Here is a tiny trained network, its code and every weight. The questions are about switching its units off for an input and a class, where a switched-off unit gives its printed mean instead of its output.

import numpy as np


def w(rows, s, z=0):
    codes = np.array(rows[::2]) - 128.0
    scale = np.full(codes.shape[1], s)
    scale[-1] = z or s
    return codes * scale


def f(y):
    return y / 2 * (1 + np.tanh(0.7978845608 * (y + 0.044715 * y**3)))


def log_softmax(a):
    a = a - a.max(-1, keepdims=True)
    return a - np.log(np.exp(a).sum(-1, keepdims=True))


def net(x, mask):
    res = np.array(x, float).reshape(1, 5) / 4 @ E
    y = f(res @ A[0][:, :-1].T + A[0][:, -1])
    res = res + np.where(mask, y, B[0][:, -1]) @ B[0][:, :-1]
    return log_softmax(res[-1] @ U[:, :-1].T + U[:, -1])


A, B = {}, {}
E = w([
[65,194,254],'x0',
[148,241,142],'x1',
[112,145,121],'x2',
[34,87,85],'x3',
[117,183,66],'x4',
],0.0075)
A[0] = w([
[115,184,35,189],'neuron 1',
[10,135,146,200],'neuron 2',
[223,119,153,63],'neuron 3',
[93,109,142,50],'neuron 4',
[232,147,137,38],'neuron 5',
[136,232,15,222],'neuron 6',
[82,134,140,43],'neuron 7',
[139,113,113,20],'neuron 8',
[126,131,117,37],'neuron 9',
[187,74,9,113],'neuron 10',
[101,90,118,160],'neuron 11',
[169,212,95,192],'neuron 12',
[102,141,130,146],'neuron 13',
[160,248,124,157],'neuron 14',
[179,106,32,131],'neuron 15',
[116,118,97,247],'neuron 16',
[143,141,117,240],'neuron 17',
[120,50,86,104],'neuron 18',
[145,147,113,251],'neuron 19',
[252,129,145,46],'neuron 20',
[149,99,154,34],'neuron 21',
[134,21,73,52],'neuron 22',
[157,106,151,64],'neuron 23',
[135,111,80,204],'neuron 24',
[151,81,129,2],'neuron 25',
],0.012,0.0046)
B[0] = w([
[113,46,163,192],'neuron 1',
[84,74,142,194],'neuron 2',
[165,178,11,157],'neuron 3',
[110,155,149,126],'neuron 4',
[160,95,66,160],'neuron 5',
[109,10,244,225],'neuron 6',
[118,144,178,127],'neuron 7',
[104,168,133,120],'neuron 8',
[93,149,130,115],'neuron 9',
[175,99,193,255],'neuron 10',
[134,139,150,158],'neuron 11',
[158,51,185,192],'neuron 12',
[126,112,152,136],'neuron 13',
[172,53,210,206],'neuron 14',
[172,109,164,221],'neuron 15',
[140,90,148,179],'neuron 16',
[158,88,114,168],'neuron 17',
[127,129,214,192],'neuron 18',
[159,73,126,174],'neuron 19',
[145,143,2,172],'neuron 20',
[102,167,94,123],'neuron 21',
[107,152,251,213],'neuron 22',
[115,157,81,126],'neuron 23',
[135,94,167,183],'neuron 24',
[65,159,150,131],'neuron 25',
],0.019,0.0099)
U = w([
[127,2,39,123],'0',
[216,68,151,175],'1',
[66,57,104,105],'2',
[201,68,103,141],'3',
[196,222,71,143],'4',
[218,211,111,85],'5',
[139,247,119,1],'6',
],0.0086,0.0087)

Each question gives the input, the list of numbers given to net, and the class t.
The units are the neurons (one row each of A and B). Each row of codes is followed by its name. A weight is (code - 128) times the scale printed after its matrix; where a second scale follows, it is the last column's (A, B and U).
mask holds one flag per neuron, in row order. A switched-off neuron (its flag False) gives its mean, the last column of its row in B, instead of its output. The means were averaged over made-up inputs and are rounded, as every weight is.
A unit's drop is (log p(t) with every unit on - log p(t) with that unit switched off) / (log p(t) with every unit on - log p(t) with every unit switched off).
The circuit of an input: a set's keep is (log p(t) with only the set's units on - log p(t) with every unit switched off) / (log p(t) with every unit on - log p(t) with every unit switched off). Starting from the 12 units with the biggest drops (on a tie, the unit counted first), units are removed one at a time, each time the one whose removal leaves the highest keep (on an exact tie, the one counted first), for as long as the keep stays at least 0.8.
circuit, biggest first: the units of the circuit, biggest drop first
top k neurons: the k neurons with the biggest drops, biggest first
drop of u: that unit's drop, to one decimal
input [-1,5,-7,8,5], class 0: top 3 neurons	neuron 22; neuron 10; neuron 18
input [-8,-1,0,-7,-7], class 3: circuit, biggest first	neuron 20; neuron 3
input [1,0,-6,-2,-2], class 0: circuit, biggest first	neuron 22; neuron 10; neuron 18
input [6,0,-3,1,-5], class 2: top neuron	neuron 10
input [2,3,-7,3,-1], class 0: top 4 neurons	neuron 22; neuron 10; neuron 18; neuron 15
input [-2,-1,8,-8,-4], class 3: top 2 neurons	neuron 2; neuron 1
input [1,2,5,7,8], class 0: drop of neuron 22	0.4
input [-1,4,-3,-1,-7], class 0: drop of neuron 1	-0.1
input [3,2,1,6,7], class 0: drop of neuron 10	0.2
input [4,1,5,8,-8], class 2: drop of neuron 8	0.0
